Below are the code and all the weights of a small trained network. Each question names an input and a class and asks about switching units off, where a switched-off unit gives its printed mean instead of its output.

import numpy as np


def w(rows, s, z=0):
    codes = np.array(rows[::2]) - 128.0
    scale = np.full(codes.shape[1], s)
    scale[-1] = z or s
    return codes * scale


def f(y):
    return y / 2 * (1 + np.tanh(0.7978845608 * (y + 0.044715 * y**3)))


def log_softmax(a):
    a = a - a.max(-1, keepdims=True)
    return a - np.log(np.exp(a).sum(-1, keepdims=True))


def net(x, mask):
    res = np.array(x, float).reshape(1, 4) / 4 @ E
    y = f(res @ A[0][:, :-1].T + A[0][:, -1])
    res = res + np.where(mask, y, B[0][:, -1]) @ B[0][:, :-1]
    return log_softmax(res[-1] @ U[:, :-1].T + U[:, -1])


A, B = {}, {}
E = w([
[121,242,119,140],'x0',
[79,130,182,50],'x1',
[129,124,223,175],'x2',
[2,104,109,152],'x3',
],0.013)
A[0] = w([
[101,131,170,153,69],'n0',
[137,47,92,94,30],'n1',
[54,171,92,153,98],'n2',
[93,125,148,84,61],'n3',
[76,130,136,153,114],'n4',
[123,173,119,113,35],'n5',
[140,179,126,114,127],'n6',
[128,112,173,140,69],'n7',
[105,142,160,74,22],'n8',
[77,117,70,118,104],'n9',
[124,165,134,129,85],'n10',
[136,170,129,123,67],'n11',
[109,128,146,82,31],'n12',
[132,66,147,140,36],'n13',
[70,99,131,162,141],'n14',
[179,137,119,109,103],'n15',
[115,167,191,174,85],'n16',
[145,78,118,133,54],'n17',
[115,166,134,150,92],'n18',
[133,127,83,90,81],'n19',
[132,72,118,124,78],'n20',
[171,145,143,103,79],'n21',
[138,132,193,213,105],'n22',
[208,135,134,69,107],'n23',
[124,56,110,112,78],'n24',
[144,145,67,127,28],'n25',
[116,149,161,47,36],'n26',
[174,118,98,177,47],'n27',
[131,196,130,148,126],'n28',
[148,132,135,120,53],'n29',
[130,191,148,142,49],'n30',
[129,71,130,108,67],'n31',
[127,139,81,88,47],'n32',
[82,115,161,180,138],'n33',
[134,126,216,141,130],'n34',
[101,198,114,135,117],'n35',
[148,117,40,188,18],'n36',
[120,184,120,132,123],'n37',
[137,142,167,148,29],'n38',
[121,123,94,252,16],'n39',
[105,82,129,130,5],'n40',
[102,142,123,43,89],'n41',
[70,116,83,151,60],'n42',
[93,206,112,146,97],'n43',
[138,84,172,149,81],'n44',
[129,136,47,57,133],'n45',
],0.017,0.0027)
B[0] = w([
[187,182,106,136,181],'n0',
[118,98,127,239,217],'n1',
[219,120,197,58,243],'n2',
[98,176,181,137,185],'n3',
[222,163,153,76,200],'n4',
[133,112,125,173,167],'n5',
[158,90,157,160,189],'n6',
[147,144,105,161,172],'n7',
[49,172,146,174,186],'n8',
[225,155,111,57,215],'n9',
[139,108,122,195,161],'n10',
[140,107,152,156,168],'n11',
[55,167,165,137,168],'n12',
[154,108,137,206,193],'n13',
[209,146,158,88,226],'n14',
[195,130,216,92,194],'n15',
[161,153,26,185,215],'n16',
[111,95,153,177,174],'n17',
[138,95,134,162,171],'n18',
[164,162,20,150,178],'n19',
[155,67,166,196,184],'n20',
[213,147,199,62,186],'n21',
[135,169,40,119,241],'n22',
[216,148,194,67,245],'n23',
[153,93,146,215,208],'n24',
[127,168,111,171,189],'n25',
[26,162,190,156,206],'n26',
[55,179,178,126,207],'n27',
[126,78,137,169,217],'n28',
[167,146,154,109,139],'n29',
[131,114,125,172,199],'n30',
[106,97,141,222,188],'n31',
[147,167,23,157,179],'n32',
[202,149,104,77,218],'n33',
[143,186,24,138,228],'n34',
[120,13,157,238,222],'n35',
[35,209,173,149,241],'n36',
[99,43,134,186,197],'n37',
[153,143,109,135,160],'n38',
[40,212,188,139,253],'n39',
[153,129,168,167,174],'n40',
[76,200,115,180,207],'n41',
[214,146,197,81,217],'n42',
[119,41,149,223,236],'n43',
[123,111,71,202,194],'n44',
[181,180,2,164,241],'n45',
],0.0081,0.011)
U = w([
[131,37,122,201,125],'0',
[152,184,2,147,112],'1',
[194,149,174,97,102],'2',
[27,224,168,153,113],'3',
[130,129,101,129,253],'4',
[97,64,78,96,112],'5',
[102,39,75,103,115],'6',
[69,105,118,104,111],'7',
],0.013,0.022)

Each question gives the input, the list of numbers given to net, and the class t.
The units are the neurons (one row each of A and B). Each row of codes is followed by its name. A weight is (code - 128) times the scale printed after its matrix; where a second scale follows, it is the last column's (A, B and U).
mask holds one flag per neuron, in row order. A switched-off neuron (its flag False) gives its mean, the last column of its row in B, instead of its output. The means were averaged over made-up inputs and are rounded, as every weight is.
A unit's drop is (log p(t) with every unit on - log p(t) with that unit switched off) / (log p(t) with every unit on - log p(t) with every unit switched off).
The circuit of an input: a set's keep is (log p(t) with only the set's units on - log p(t) with every unit switched off) / (log p(t) with every unit on - log p(t) with every unit switched off). Starting from the 12 units with the biggest drops (on a tie, the unit counted first), units are removed one at a time, each time the one whose removal leaves the highest keep (on an exact tie, the one counted first), for as long as the keep stays at least 0.8.
units of the circuit, in order: the units of the circuit, biggest drop first
most important unit: the unit with the biggest drop
k most important neurons: the k neurons with the biggest drops, biggest first
drop of u: that unit's drop, to one decimal
input [2,-4,-7,-8], class 2: most important unit => n23
input [-5,-7,-4,-5], class 3: units of the circuit, in order => n36; n27
input [-4,-8,4,-8], class 2: 2 most important neurons => n23; n15
input [-7,7,-5,-3], class 0: 4 most important neurons => n39; n1; n36; n24
input [3,-4,-7,-8], class 2: 3 most important neurons => n23; n15; n21
input [6,-3,-6,2], class 0: 2 most important neurons => n35; n43
input [-2,4,-2,3], class 3: 3 most important neurons => n41; n23; n3
input [-7,-5,8,-8], class 1: 3 most important neurons => n22; n34; n44
input [6,0,8,-5], class 1: 3 most important neurons => n34; n22; n16
input [-6,2,-6,8], class 2: 2 most important neurons => n9; n42
input [7,8,-8,4], class 1: 3 most important neurons => n45; n32; n9
input [-5,6,6,-1], class 1: 3 most important neurons => n34; n39; n36
input [0,-7,4,-6], class 3: 2 most important neurons => n27; n39
input [-5,6,8,-7], class 1: units of the circuit, in order => n34
input [6,-2,4,5], class 0: drop of n43 => 0.2
input [3,-4,3,5], class 2: drop of n37 => 0.0
input [4,8,-6,-5], class 3: drop of n26 => 1.1
